In the rows, 128 means zero.
Each row is followed by its group and then its class within the group.
[136 124 166 138  80 100 144 134  69 130 162 135 139 145 100 137 125 154
 137 117 115 159 123 176 131 144 152 136  99 169 164 164 187 144 141 151
 113 148 157] => vufiz:(21)
[116 103 158 100 112 120 167 132 102 134 146 126 140 142 101 143 135 172
 136 117 103 171 124 193 122 149 133 135 124 138 147 153 163 126 131 138
 110 115 137] => buki:(20)
[110 138 180 125 105 101 172 132 115 144 147 104 131 169  96 102 123 159
 147 118 108 159 125 166 141 168 129 121 123 118 158 145 180 150 144 125
 118 125 132] => buki:(27)
[127 157 156 134 132 129 136 176  59 129 147 125 128 160  95 122  98 175
 185 114 121 155 124 141 124 101 155 125 101 151 176 131 201 130 187 133
  89 113 120] => vufiz:(10)
[142 137 139 144 115 113 127 142  80 132 152 134 121 135 120 142 108 175
 134 127 121 136 127 133 110 170 142 121 106 191 166 148 195 138 159 129
 114 112 105] => vufiz:(23)
[131 139 142 145 109 107 118 115 100 132 144 136 129 119 115 131 170 155
 138 123 115 142 132 161 113 138 157 131  99 168 144 153 174 136 151 122
 116 124 142] => vufiz:(21)
[139 105 186 150  89 129 160 103  83 119 145 184 136 160 103 138 155 151
 132 126 119 159 135 176 135 156 152 136 103 164 151 147 168 130 140 133
 100 116 147] => kufo:(19)
[104 132 173 112  95 136 164 122 100 120 155 141 143 167  99 115 118 151
 162 129 105 153 127 135 142 162 141 132 114  97 151 137 180 138 130 140
 108  75 176] => buki:(20)
[144 139 140 159 105 115 134 134 107 142 157 131 153 134 122 134 132 171
 135 108 128 118 129 168 143 117 135 121  92 193 146 129 150 122 146 146
  99 135 145] => kufo:(11)
[115 136 163 130 118 128 145 133  98 130 155 131 147 119 119 125 124 180
 149 124 125 155 126 163 128 146 143 133  82 166 140 145 166 146 157 123
 113 134 133] => kufo:(11)
[134 139 163 149 121 142 120 133 106 135 147 145 148 138 127 142 131 156
 143 139 128 126 132 157 122 159 158 144  99 157 125 138 153 252 148 126
 104 126 142] => kufo:(19)
[151 126 156 142 102 148 141 131  97 154 146 131 154 148 110 141 111 161
 137 123 137 156 123 167 152 144 153 129  95 117 166 145 149 137 149 139
 118 109 183] => kufo:(19)
[155 110 158 152 103  87 161 115  95 132 144 142 140 133 109 150 120 150
 119 113 115 167 133 186 142 113 134 143 114 173 149 155 173 134 118 135
 112 131 153] => vufiz:(21)
[109 140 148 153 137 136 135 148  95 140 155 147 158 161 115 135 125 169
 143 114 144 151 118 208 128 137 149 125 110 154 144 141 170 130 156 135
 129 126 142] => kufo:(11)
[140 132 176 128 111 110 145 141 118 126 139 138 152 126 123 143 124 158
 139 125 127 153 125 167 125 152 157 127  94 162 158 139 158 134 141 139
 110 112 145] => kufo:(11)
[123 134 182 153 105 117 128 131  67 122 143 163 157 155 112 151 119 164
 118 121 127 150 125 167 139 146 149 127  94 154 156 159 178 134 163 150
 110 134 143] => vufiz:(21)
[132 123 160 142 109 118 129 116  95 116 140 114 132 129 119 129 132 147
 128 121 123 115 128 167 142 148 146 137  97 140 132 189 150 134 127 122
 120 107 139] => vufiz:(21)
[136 115 160 165 113 102 121 125  99 135 143 130 138 114  97 140 124 142
 152 141 127 156 126 162 108 138 135 127 118 166 162 145 145 137 151 133
 107 117 115] => vufiz:(10)
[ 98 133 162 129  94 126 165 158  93 146 141 140 135 201  99 107 119 180
 172 121 123 175 129 127 123 190 145 121 109 132 188 133 202 133 163 141
 102 112 137] => buki:(27)
[128 153 140  95 132 125 104 129 113 123 131 144 133 147 147 150 138 133
 137 121 133 131 168 170 119 128 134 120  82 153 123 141 142 152 137 134
 103 116 129] => kufo:(19)
[120 124 169 129 104 140 159 129 112 126 122 121 129 159  98 117 159 170
 142 118 122 146 118 173 138 171 138 127 126 125 162 136 169 139 138 134
 113 117 125] => buki:(30)
[141 129 151 173 137  86 175 148 112 129 131 144 132 117 126 142 123 150
 143 121 117 144 133 143 118 154 145 136 116 189 175 134 169 124 165 142
 100 148 107] => vufiz:(23)
[130 134 120 147 112 125 133 135  76 156 135 138 140 147  89 137 102 168
 181 122 107 148 127 154 137 139 156 139  90 134 147 166 190 136 152 130
 108 118 143] => vufiz:(10)
[148 163 165 117 114 131 124 119  80 129 139 138 133 116 125 146 137 165
 122 122 117 134 121 160 126 120 139 129 103 182 136 161 157 146 175 134
 110 128 139] => kufo:(19)
[167 144 139 176 109 150 129 130  95 151 135 160 188 167 125 154 118 164
 146 144 128 163 125 182 140 195 142 114 102 136 134 138 137 138 156 146
 108 102 138] => kufo:(33)
[119 127 156 107  93 125 149 135 120 132 152 118 152 146  93 109 129 160
 158 131 103 157 132 173 133 129 146 147 119 112 145 161 151 137 122 130
  84 149 157] => buki:(20)
[114 133 173 120  90 140 175 150 100 131 144 133 173 178 102 104 113 178
 156 131 114 170 119 176 173 180 144 128 117 115 161 131 182  63 153 131
 108 113 154] => buki:(27)
[131 122 202 143  74 130 202 138  87 167 159 159 146 191 114 134 105 184
 135 124  91 185 133 181 153 156 165 116 112 146 167 144 186 145 134 159
 124 122 188] => buki:(20)
[104 133 167 116 113 119 163 136  81 139 125 130 133 161 112 141 131 161
 157 126 138 155 109 139 133 163  94 123 129 134 163 138 163 134 140 143
 104 118 126] => buki:(27)
[126 128 143 158  90 127 147 138 124 150 147 144 164 189  99 127 127 160
 204 143 113 172 123 169 172 154 155 130 110 106 149 135 153 135 139 142
 114 115 153] => buki:(30)
[135 146 177 172  96 112 149 113  95 149 134 142 152 157 109 154 120 148
 114 129 121 142 133 198 138 144 158 145 112 169 150 143 160 142 151 143
 100 119 149] => vufiz:(21)
